Below are the code and all the weights of a small trained network. Each question names an input and a target symbol and asks about switching units off, where a switched-off unit gives its printed mean instead of its output.

import numpy as np


def w(rows, s, z=0):
    codes = np.array(rows[::2]) - 128.0
    scale = np.full(codes.shape[1], s)
    scale[-1] = z or s
    return codes * scale


def norm(h):
    return h / np.sqrt((h * h).mean(-1, keepdims=True) + 1e-5)


def f(y):
    return np.maximum(y, 0)


def softmax(a):
    e = np.exp(a - a.max(-1, keepdims=True))
    return e / e.sum(-1, keepdims=True)


def log_softmax(a):
    a = a - a.max(-1, keepdims=True)
    return a - np.log(np.exp(a).sum(-1, keepdims=True))


def net(x, mask):
    ids = ['ΓΠΦαβδζηθλμξστψω'.index(c) for c in x.split()]
    T = len(ids)
    res = E[ids] + P[:T]
    u = 0
    for l in range(3):
        r = norm(res)
        for j in range(2):
            rows = slice(2 * j, 2 * j + 2)
            q, k, v = (r @ M[l][rows].T for M in (Q, K, V))
            z = softmax(np.where(np.tri(T) > 0, q @ k.T / 2**0.5, -1e9)) @ v
            o = O[l][rows]
            res = res + np.where(mask[u + j], z, o[:, -1]) @ o[:, :-1]
        u += 2
        y = f(norm(res) @ A[l][:, :-1].T + A[l][:, -1])
        res = res + np.where(mask[u : u + 4], y, B[l][:, -1]) @ B[l][:, :-1]
        u += 4
    return log_softmax(norm(res)[-1] @ U[:, :-1].T + U[:, -1])


Q, K, V, O, A, B = {}, {}, {}, {}, {}, {}
E = w([
[189,126,115,47,110,99,177],'Γ',
[191,139,112,78,128,98,166],'Π',
[166,108,76,57,155,101,181],'Φ',
[129,158,170,2,106,172,190],'α',
[206,116,242,128,115,158,173],'β',
[185,127,110,57,127,101,178],'δ',
[188,170,93,65,79,147,172],'ζ',
[70,131,167,113,92,79,79],'η',
[175,75,97,9,117,84,195],'θ',
[154,94,63,59,151,94,179],'λ',
[148,221,113,96,74,209,142],'μ',
[40,85,117,232,35,105,250],'ξ',
[162,169,94,79,122,109,145],'σ',
[128,179,59,80,117,150,145],'τ',
[193,195,102,139,139,120,136],'ψ',
[159,153,159,61,58,97,146],'ω',
],0.022)
P = w([
[178,145,68,84,29,200,1],'0',
[193,103,171,71,87,86,106],'1',
[142,135,177,101,127,69,141],'2',
[88,174,180,147,163,85,182],'3',
[78,167,185,157,171,74,179],'4',
[72,152,193,163,177,68,183],'5',
[78,149,206,169,176,56,176],'6',
[96,161,192,185,160,48,160],'7',
[106,158,190,188,144,46,156],'8',
],0.0079)
Q[0] = w([
[157,65,13,90,148,109,182],'L0H1',
[93,153,139,2,56,109,101],'L0H1',
[137,85,153,112,132,69,175],'L0H2',
[125,111,147,202,202,107,20],'L0H2',
],0.008)
K[0] = w([
[143,168,63,35,226,122,136],'L0H1',
[74,121,142,79,6,105,145],'L0H1',
[159,105,142,138,34,155,129],'L0H2',
[114,150,158,56,220,152,3],'L0H2',
],0.0078)
V[0] = w([
[254,158,124,141,106,116,168],'L0H1',
[108,74,214,218,80,104,104],'L0H1',
[63,155,139,162,77,74,166],'L0H2',
[154,138,123,65,114,117,68],'L0H2',
],0.01)
O[0] = w([
[77,191,155,180,130,74,129,213],'L0H1',
[39,31,67,96,184,105,151,205],'L0H1',
[132,87,154,254,250,58,142,220],'L0H2',
[156,146,185,93,125,192,171,255],'L0H2',
],0.0085,0.0039)
A[0] = w([
[148,82,93,78,89,87,154,59],'L0N1',
[72,90,94,140,166,131,104,126],'L0N2',
[53,156,108,113,28,116,78,86],'L0N3',
[250,161,90,151,231,167,159,253],'L0N4',
],0.011,0.0074)
B[0] = w([
[149,109,118,43,96,161,198,152],'L0N1',
[103,193,155,98,69,60,179,188],'L0N2',
[140,177,69,53,199,207,181,154],'L0N3',
[157,94,144,5,94,108,213,254],'L0N4',
],0.012,0.0075)
Q[1] = w([
[85,172,154,55,136,78,92],'L1H1',
[146,119,139,128,109,5,166],'L1H1',
[2,153,104,193,106,147,126],'L1H2',
[173,16,181,78,45,118,194],'L1H2',
],0.0088)
K[1] = w([
[123,101,108,98,58,177,63],'L1H1',
[147,87,42,255,156,73,136],'L1H1',
[107,222,110,59,44,130,24],'L1H2',
[95,66,187,196,195,31,194],'L1H2',
],0.0098)
V[1] = w([
[37,97,163,124,198,120,183],'L1H1',
[174,173,120,30,189,96,57],'L1H1',
[170,180,83,99,143,229,5],'L1H2',
[135,196,153,3,197,102,116],'L1H2',
],0.011)
O[1] = w([
[111,164,139,147,93,142,57,161],'L1H1',
[208,138,253,33,103,145,158,135],'L1H1',
[126,59,205,87,107,170,157,4],'L1H2',
[166,202,183,142,30,170,178,214],'L1H2',
],0.012,0.017)
A[1] = w([
[55,6,136,126,105,130,194,70],'L1N1',
[183,94,33,104,168,113,202,254],'L1N2',
[97,72,85,234,105,153,76,28],'L1N3',
[86,53,70,172,190,142,72,27],'L1N4',
],0.015,0.0081)
B[1] = w([
[188,187,116,119,5,103,166,132],'L1N1',
[144,66,181,112,26,210,196,254],'L1N2',
[164,125,170,89,92,188,220,164],'L1N3',
[78,104,124,130,180,150,231,154],'L1N4',
],0.015,0.0077)
Q[2] = w([
[190,127,143,145,197,156,121],'L2H1',
[61,124,94,253,156,96,108],'L2H1',
[143,150,154,59,73,141,208],'L2H2',
[38,116,128,139,63,101,222],'L2H2',
],0.017)
K[2] = w([
[193,107,103,129,166,128,191],'L2H1',
[194,81,194,88,133,255,61],'L2H1',
[186,62,174,103,164,219,126],'L2H2',
[118,63,111,180,134,175,118],'L2H2',
],0.017)
V[2] = w([
[102,91,113,158,124,181,115],'L2H1',
[129,153,144,168,161,90,68],'L2H1',
[63,140,120,183,93,59,169],'L2H2',
[132,95,98,96,251,124,131],'L2H2',
],0.014)
O[2] = w([
[169,76,100,102,93,162,114,51],'L2H1',
[144,75,192,94,145,67,165,59],'L2H1',
[250,85,144,182,207,79,100,104],'L2H2',
[126,166,197,98,26,154,166,7],'L2H2',
],0.013,0.016)
A[2] = w([
[125,106,105,178,201,128,168,38],'L2N1',
[88,141,136,6,126,198,207,253],'L2N2',
[99,22,115,161,214,155,74,7],'L2N3',
[108,136,68,166,160,111,59,37],'L2N4',
],0.015,0.0059)
B[2] = w([
[57,135,183,186,71,137,153,148],'L2N1',
[205,15,223,100,116,157,150,250],'L2N2',
[28,87,127,27,136,140,253,132],'L2N3',
[210,65,150,64,102,194,163,151],'L2N4',
],0.016,0.023)
U = w([
[126,120,130,137,131,112,102,64],'Γ',
[133,126,139,178,98,112,113,39],'Π',
[118,114,126,137,103,115,103,55],'Φ',
[164,44,155,63,153,173,166,254],'α',
[116,115,132,153,107,110,97,75],'β',
[114,228,230,145,52,16,198,29],'δ',
[119,121,120,133,136,128,116,61],'ζ',
[121,129,123,126,118,116,109,43],'η',
[120,124,125,129,132,119,109,72],'θ',
[133,245,76,142,31,177,118,146],'λ',
[28,30,47,68,255,159,178,171],'μ',
[122,116,121,143,143,123,118,75],'ξ',
[200,127,138,154,223,73,35,202],'σ',
[122,124,123,117,129,116,98,70],'τ',
[124,122,125,115,142,113,113,63],'ψ',
[91,86,109,179,116,114,158,74],'ω',
],0.0089,0.0053)

Each question gives the input, a string of symbols that net reads in full, and the target symbol t.
The units are the heads (2 rows each of Q, K, V and O) and the neurons (one row each of A and B). Each row of codes is followed by its name. A weight is (code - 128) times the scale printed after its matrix; where a second scale follows, it is the last column's (O, A, B and U).
mask holds one flag per unit, layer by layer, with each layer's heads first. A switched-off unit (its flag False) gives its mean, the last column of its rows in O or B, instead of its output. The means were averaged over made-up inputs and are rounded, as every weight is.
A unit's drop is (log p(t) with every unit on - log p(t) with that unit switched off) / (log p(t) with every unit on - log p(t) with every unit switched off).
The circuit of an input: a set's keep is (log p(t) with only the set's units on - log p(t) with every unit switched off) / (log p(t) with every unit on - log p(t) with every unit switched off). Starting from the 12 units with the biggest drops (on a tie, the unit counted first), units are removed one at a time, each time the one whose removal leaves the highest keep (on an exact tie, the one counted first), for as long as the keep stays at least 0.8.
units of the circuit, in order: the units of the circuit, biggest drop first
k most important neurons: the k neurons with the biggest drops, biggest first
which heads matter: for each layer, one digit per head in row order, 1 if its drop is at least 0.15 and else 0, layers parted by /
drop of u: that unit's drop, to one decimal
input η η Π Φ η η, target σ: which heads matter -> 11 / 11 / 01
input η ω ψ β Π β τ ψ, target δ: 4 most important neurons -> L2N4, L0N1, L1N3, L1N4
input α ξ θ, target μ: units of the circuit, in order -> L1H2
input ω λ σ ξ μ, target μ: units of the circuit, in order -> L1H2, L0N4
input ω η η η β ζ η, target σ: which heads matter -> 11 / 10 / 01
input η η λ ξ ω, target μ: which heads matter -> 10 / 01 / 00
input η ω η β ψ β η η β, target λ: 4 most important neurons -> L2N2, L0N2, L0N3, L0N1
input β β δ δ β η ω η β, target σ: 3 most important neurons -> L1N2, L0N4, L0N1
input λ η η η η ξ ω, target μ: units of the circuit, in order -> L1H2, L0H1
input η Π η β ψ β Π Π, target δ: which heads matter -> 11 / 00 / 10
input Φ β η Γ ω ω ω, target λ: 2 most important neurons -> L2N2, L0N4
input η η σ β ω β β ξ ψ, target μ: units of the circuit, in order -> L1H2, L0N4
input η ω μ η ω, target δ: 4 most important neurons -> L2N2, L0N4, L1N2, L0N1
input α Γ Π η ξ β δ β ζ, target λ: units of the circuit, in order -> L2N2, L1H1
input Π ω ψ τ ξ Π, target μ: which heads matter -> 01 / 11 / 00
input ω η ξ ψ, target μ: units of the circuit, in order -> L1H2, L1H1
input δ ω τ ω, target δ: 2 most important neurons -> L1N2, L0N4
input Π β η η β η ψ β, target λ: 2 most important neurons -> L2N2, L0N4
input η δ η μ η ξ η, target μ: units of the circuit, in order -> L0H1, L1H2
input λ η Φ β β, target δ: 4 most important neurons -> L0N4, L2N2, L1N2, L0N3
input η ω η δ η σ η β β, target δ: 2 most important neurons -> L0N2, L0N4
input η η β η, target λ: which heads matter -> 11 / 01 / 00
input ξ ψ β τ, target λ: which heads matter -> 10 / 00 / 00
input ψ η Γ ω ξ α, target μ: units of the circuit, in order -> L1H2
input η τ τ β η ψ η, target λ: 4 most important neurons -> L0N2, L2N2, L0N4, L1N2
input β η Φ η ξ η, target μ: 3 most important neurons -> L2N3, L2N2, L2N4
input λ η θ β η, target δ: 4 most important neurons -> L0N4, L0N2, L1N2, L2N2
input β β β δ Π β, target σ: 3 most important neurons -> L1N2, L0N4, L0N3
input η ψ Φ η σ σ η ψ, target δ: drop of L1N3 -> 0.1
